Below are the code and all the weights of a small trained network. Each question names an input and a target symbol and asks about switching units off, where a switched-off unit gives its printed mean instead of its output.

import numpy as np


def w(rows, s, z=0):
    codes = np.array(rows[::2]) - 128.0
    scale = np.full(codes.shape[1], s)
    scale[-1] = z or s
    return codes * scale


def f(y):
    return np.maximum(y, 0)


def softmax(a):
    e = np.exp(a - a.max(-1, keepdims=True))
    return e / e.sum(-1, keepdims=True)


def log_softmax(a):
    a = a - a.max(-1, keepdims=True)
    return a - np.log(np.exp(a).sum(-1, keepdims=True))


def net(x, mask):
    ids = ['ΓΔΠΣΩαζξτ'.index(c) for c in x.split()]
    T = len(ids)
    res = E[ids] + P[:T]
    u = 0
    for l in range(2):
        q, k, v = (res @ M[l].T for M in (Q, K, V))
        z = softmax(np.where(np.tri(T) > 0, q @ k.T / 2**0.5, -1e9)) @ v
        res = res + np.where(mask[u], z, O[l][:, -1]) @ O[l][:, :-1]
        u += 1
        y = f(res @ A[l][:, :-1].T + A[l][:, -1])
        res = res + np.where(mask[u : u + 16], y, B[l][:, -1]) @ B[l][:, :-1]
        u += 16
    return log_softmax(res[-1] @ U[:, :-1].T + U[:, -1])


Q, K, V, O, A, B = {}, {}, {}, {}, {}, {}
E = w([
[179,150,192,159,25,91],'Γ',
[231,119,110,181,121,203],'Δ',
[99,180,135,31,94,6],'Π',
[141,94,80,62,221,115],'Σ',
[154,145,74,3,220,118],'Ω',
[123,45,46,76,39,145],'α',
[27,98,115,201,231,91],'ζ',
[30,216,150,168,116,193],'ξ',
[207,151,218,189,119,48],'τ',
],0.0053)
P = w([
[95,2,232,122,91,202],'0',
[130,163,97,228,87,73],'1',
[137,143,103,196,112,85],'2',
[136,147,105,163,133,95],'3',
[137,145,107,139,153,103],'4',
[138,143,111,116,170,116],'5',
[145,145,112,91,181,118],'6',
[151,149,107,71,188,128],'7',
],0.0031)
Q[0] = w([
[72,87,3,127,199,117],'0.h1',
[83,151,167,82,99,39],'0.h1',
],0.014)
K[0] = w([
[65,93,1,89,127,173],'0.h1',
[93,141,156,93,108,35],'0.h1',
],0.014)
V[0] = w([
[144,111,9,165,108,195],'0.h1',
[206,152,173,182,174,171],'0.h1',
],0.011)
O[0] = w([
[122,205,3,170,193,61,249],'0.h1',
[53,35,73,102,100,82,252],'0.h1',
],0.0059,0.00022)
A[0] = w([
[60,82,171,184,115,164,203],'0.n1',
[176,186,147,88,153,182,101],'0.n2',
[116,199,160,101,164,2,113],'0.n3',
[127,159,42,126,170,99,161],'0.n4',
[42,110,104,107,38,95,147],'0.n5',
[164,120,187,73,63,127,128],'0.n6',
[92,48,136,141,95,123,123],'0.n7',
[244,121,135,208,29,109,174],'0.n8',
[72,97,153,197,196,104,6],'0.n9',
[185,75,104,69,153,159,188],'0.n10',
[38,165,96,213,87,149,151],'0.n11',
[194,121,40,155,81,148,222],'0.n12',
[162,36,131,174,166,92,117],'0.n13',
[102,21,121,84,43,201,74],'0.n14',
[74,72,77,45,47,82,72],'0.n15',
[235,142,185,235,126,229,95],'0.n16',
],0.0085,0.0016)
B[0] = w([
[177,162,206,183,123,158,174],'0.n1',
[136,45,154,149,114,174,159],'0.n2',
[63,102,137,196,126,31,202],'0.n3',
[221,176,164,121,88,165,237],'0.n4',
[100,121,74,207,112,126,166],'0.n5',
[172,29,159,85,112,129,200],'0.n6',
[142,99,196,174,123,162,159],'0.n7',
[46,76,7,118,133,83,254],'0.n8',
[93,52,170,115,178,164,143],'0.n9',
[204,167,88,108,131,190,210],'0.n10',
[138,156,199,199,188,203,170],'0.n11',
[103,79,141,27,33,158,253],'0.n12',
[164,143,201,124,94,81,186],'0.n13',
[37,121,107,141,87,232,168],'0.n14',
[100,75,87,225,137,86,162],'0.n15',
[66,149,62,251,98,134,188],'0.n16',
],0.015,0.0029)
Q[1] = w([
[1,56,129,198,178,57],'1.h1',
[60,74,59,35,12,167],'1.h1',
],0.017)
K[1] = w([
[106,146,101,180,165,3],'1.h1',
[216,107,31,136,74,119],'1.h1',
],0.021)
V[1] = w([
[11,57,24,132,163,122],'1.h1',
[198,83,79,36,201,143],'1.h1',
],0.012)
O[1] = w([
[237,71,132,254,132,149,249],'1.h1',
[121,183,213,154,26,80,1],'1.h1',
],0.0074,0.0092)
A[1] = w([
[71,199,107,103,133,164,138],'1.n1',
[112,168,147,47,126,78,4],'1.n2',
[127,133,178,133,91,119,99],'1.n3',
[125,166,180,123,154,147,213],'1.n4',
[198,122,167,141,165,138,116],'1.n5',
[210,132,206,91,100,94,89],'1.n6',
[191,121,145,78,178,142,53],'1.n7',
[144,151,148,108,116,124,154],'1.n8',
[77,196,41,200,143,7,88],'1.n9',
[103,112,93,34,165,91,38],'1.n10',
[218,140,113,25,86,113,222],'1.n11',
[167,165,105,1,106,82,132],'1.n12',
[148,106,100,134,88,153,176],'1.n13',
[156,139,223,89,108,111,25],'1.n14',
[122,65,134,105,150,108,237],'1.n15',
[214,202,172,168,143,154,70],'1.n16',
],0.012,0.0034)
B[1] = w([
[215,73,139,59,138,116,155],'1.n1',
[188,68,5,63,160,105,137],'1.n2',
[141,179,87,167,87,137,136],'1.n3',
[99,204,173,122,103,115,144],'1.n4',
[120,174,171,89,166,122,197],'1.n5',
[125,151,183,141,128,252,145],'1.n6',
[73,153,77,127,111,174,165],'1.n7',
[128,176,103,128,109,151,135],'1.n8',
[81,88,91,86,61,253,143],'1.n9',
[86,102,103,247,158,141,154],'1.n10',
[183,137,131,195,200,33,189],'1.n11',
[24,119,207,59,130,184,159],'1.n12',
[86,140,129,77,85,109,249],'1.n13',
[238,119,61,160,84,168,135],'1.n14',
[145,179,124,124,65,67,207],'1.n15',
[134,23,149,159,61,103,150],'1.n16',
],0.02,0.013)
U = w([
[71,105,72,84,47,168,202],'Γ',
[219,112,101,182,150,2,225],'Δ',
[51,219,215,118,150,115,202],'Π',
[187,134,129,44,167,157,153],'Σ',
[162,161,114,172,125,174,19],'Ω',
[129,69,166,162,132,140,64],'α',
[115,91,114,120,160,129,5],'ζ',
[101,124,121,175,143,151,56],'ξ',
[135,181,61,145,150,147,27],'τ',
],0.0063,0.0027)

Each question gives the input, a string of symbols that net reads in full, and the target symbol t.
The units are the heads (2 rows each of Q, K, V and O) and the neurons (one row each of A and B). Each row of codes is followed by its name. A weight is (code - 128) times the scale printed after its matrix; where a second scale follows, it is the last column's (O, A, B and U).
mask holds one flag per unit, layer by layer, with each layer's heads first. A switched-off unit (its flag False) gives its mean, the last column of its rows in O or B, instead of its output. The means were averaged over made-up inputs and are rounded, as every weight is.
A unit's drop is (log p(t) with every unit on - log p(t) with that unit switched off) / (log p(t) with every unit on - log p(t) with every unit switched off).
The circuit of an input: a set's keep is (log p(t) with only the set's units on - log p(t) with every unit switched off) / (log p(t) with every unit on - log p(t) with every unit switched off). Starting from the 12 units with the biggest drops (on a tie, the unit counted first), units are removed one at a time, each time the one whose removal leaves the highest keep (on an exact tie, the one counted first), for as long as the keep stays at least 0.8.
circuit, biggest first: the units of the circuit, biggest drop first
unit that matters most: the unit with the biggest drop
k most important neurons: the k neurons with the biggest drops, biggest first
top k neurons in layer l: the k neurons of layer l with the biggest drops, biggest first
input Π α α ζ Δ Π, target Δ: circuit, biggest first -> (0.n3; 1.n12)
input Σ α Π Σ Ω, target Σ: 2 most important neurons -> (1.n12; 0.n8)
input Π Δ Δ α Γ Δ Ω, target Π: circuit, biggest first -> (1.h1; 0.n4; 0.n8)
input Ω Π τ Δ Δ Δ Δ ξ, target Σ: circuit, biggest first -> (1.h1; 1.n1; 0.n8; 0.n11)
input ζ τ Π Δ Δ Π, target Δ: top neuron in layer 0 -> (0.n3)
input α Δ τ, target Γ: circuit, biggest first -> (1.n9; 0.n8)
input Σ Γ Π, target Γ: 3 most important neurons -> (0.n12; 1.n9; 0.n3)
input Π Δ Π Π τ Δ Δ, target Π: top 3 neurons in layer 0 -> (0.n10; 0.n12; 0.n1)
input Σ Δ Γ, target Γ: 3 most important neurons -> (1.n11; 1.n9; 0.n8)
input ζ Δ ζ τ Δ Σ Ω, target ζ: 4 most important neurons -> (1.n12; 1.n10; 0.n8; 0.n1)
input Δ Σ Σ Δ Π Π Ω, target Δ: 4 most important neurons -> (0.n12; 0.n14; 1.n11; 0.n4)
input τ α Δ Ω, target τ: 2 most important neurons -> (0.n14; 0.n1)
input Δ Π Δ Π ζ ξ Π, target Π: 3 most important neurons -> (0.n8; 0.n12; 1.n5)
input α Π ζ ξ ξ Δ Π Ω, target α: top 3 neurons in layer 0 -> (0.n3; 0.n12; 0.n14)
input ζ Σ ξ Δ Σ, target ζ: top 4 neurons in layer 1 -> (1.n12; 1.n10; 1.n2; 1.n11)
input Π Δ Δ Δ ζ α Δ, target Σ: top 2 neurons in layer 0 -> (0.n15; 0.n4)
input α Π Δ α Ω Γ τ Σ, target α: most important neuron -> (0.n3)
input ξ ζ Δ ζ Π Ω, target ξ: 3 most important neurons -> (1.n10; 0.n1; 0.n8)
input Ω Γ Σ Δ ζ Δ Γ, target Δ: 3 most important neurons -> (0.n8; 1.n12; 1.n15)
input Δ Ω Δ, target Δ: unit that matters most -> 0.h1
input Δ α Δ Ω ζ, target Π: 4 most important neurons -> (0.n9; 0.n3; 1.n4; 0.n10)
